Below is a small trained network, with its code and all its weights. Each question gives an input and a class and asks what happens when units are switched off, that is, made to give their printed mean instead of their output.

import numpy as np


def w(rows, s, z=0):
    codes = np.array(rows[::2]) - 128.0
    scale = np.full(codes.shape[1], s)
    scale[-1] = z or s
    return codes * scale


def f(y):
    return y / 2 * (1 + np.tanh(0.7978845608 * (y + 0.044715 * y**3)))


def log_softmax(a):
    a = a - a.max(-1, keepdims=True)
    return a - np.log(np.exp(a).sum(-1, keepdims=True))


def net(x, mask):
    res = np.array(x, float).reshape(1, 6) / 4 @ E
    y = f(res @ A[0][:, :-1].T + A[0][:, -1])
    res = res + np.where(mask, y, B[0][:, -1]) @ B[0][:, :-1]
    return log_softmax(res[-1] @ U[:, :-1].T + U[:, -1])


A, B = {}, {}
E = w([
[128,128,129,129,128,128],'x0',
[91,139,94,126,214,167],'x1',
[173,52,144,7,160,137],'x2',
[129,129,128,129,128,128],'x3',
[128,130,127,128,128,127],'x4',
[184,94,98,208,162,52],'x5',
],0.016)
A[0] = w([
[141,145,135,155,3,107,110],'N1',
[88,189,98,151,203,138,88],'N2',
[81,130,132,154,175,168,111],'N3',
[153,135,120,213,158,87,102],'N4',
[59,194,143,112,74,186,113],'N5',
[79,184,119,208,101,134,2],'N6',
],0.024,0.0049)
B[0] = w([
[79,204,210,166,186,167,238],'N1',
[89,171,210,170,167,162,220],'N2',
[124,194,189,140,134,123,192],'N3',
[142,88,57,171,77,102,240],'N4',
[159,67,44,182,89,85,251],'N5',
[158,92,116,4,136,131,253],'N6',
],0.019,0.026)
U = w([
[149,99,100,216,94,88,253],'0',
[107,161,228,174,154,142,8],'1',
[183,99,155,2,142,130,142],'2',
],0.014,0.0029)

Each question gives the input, the list of numbers given to net, and the class t.
The units are the neurons (one row each of A and B). Each row of codes is followed by its name. A weight is (code - 128) times the scale printed after its matrix; where a second scale follows, it is the last column's (A, B and U).
mask holds one flag per neuron, in row order. A switched-off neuron (its flag False) gives its mean, the last column of its row in B, instead of its output. The means were averaged over made-up inputs and are rounded, as every weight is.
A unit's drop is (log p(t) with every unit on - log p(t) with that unit switched off) / (log p(t) with every unit on - log p(t) with every unit switched off).
The circuit of an input: a set's keep is (log p(t) with only the set's units on - log p(t) with every unit switched off) / (log p(t) with every unit on - log p(t) with every unit switched off). Starting from all 6 units, units are removed one at a time, each time the one whose removal leaves the highest keep (on an exact tie, the one counted first), for as long as the keep stays at least 0.8.
units of the circuit, in order: the units of the circuit, biggest drop first
unit that matters most: the unit with the biggest drop
top k neurons: the k neurons with the biggest drops, biggest first
drop of u: that unit's drop, to one decimal
input [4,-8,-5,3,7,-8], class 0: unit that matters most -> N5
input [6,7,-6,8,2,1], class 1: top 2 neurons -> [N2, N3]
input [-6,8,2,5,1,6], class 1: top 2 neurons -> [N5, N2]
input [-3,-2,7,-7,6,6], class 2: top 3 neurons -> [N5, N4, N1]
input [3,-1,7,5,7,-7], class 0: top 2 neurons -> [N6, N5]
input [-1,3,-7,8,-7,5], class 2: top 2 neurons -> [N6, N5]
input [0,7,0,6,6,4], class 1: top 2 neurons -> [N2, N5]
input [-3,0,-7,-8,0,-5], class 2: top 2 neurons -> [N6, N4]
input [-7,7,2,8,0,-7], class 0: top 2 neurons -> [N5, N1]
input [1,4,5,8,-8,-5], class 0: top 2 neurons -> [N6, N1]
input [4,6,4,7,0,-8], class 0: top 2 neurons -> [N5, N1]
input [-5,0,-8,1,1,-2], class 2: drop of N6 -> 2.8
input [7,1,5,-6,-6,-7], class 0: drop of N6 -> 1.1
input [5,1,4,5,6,-5], class 0: drop of N6 -> 3.0
input [2,-7,1,4,-1,3], class 1: units of the circuit, in order -> [N1]
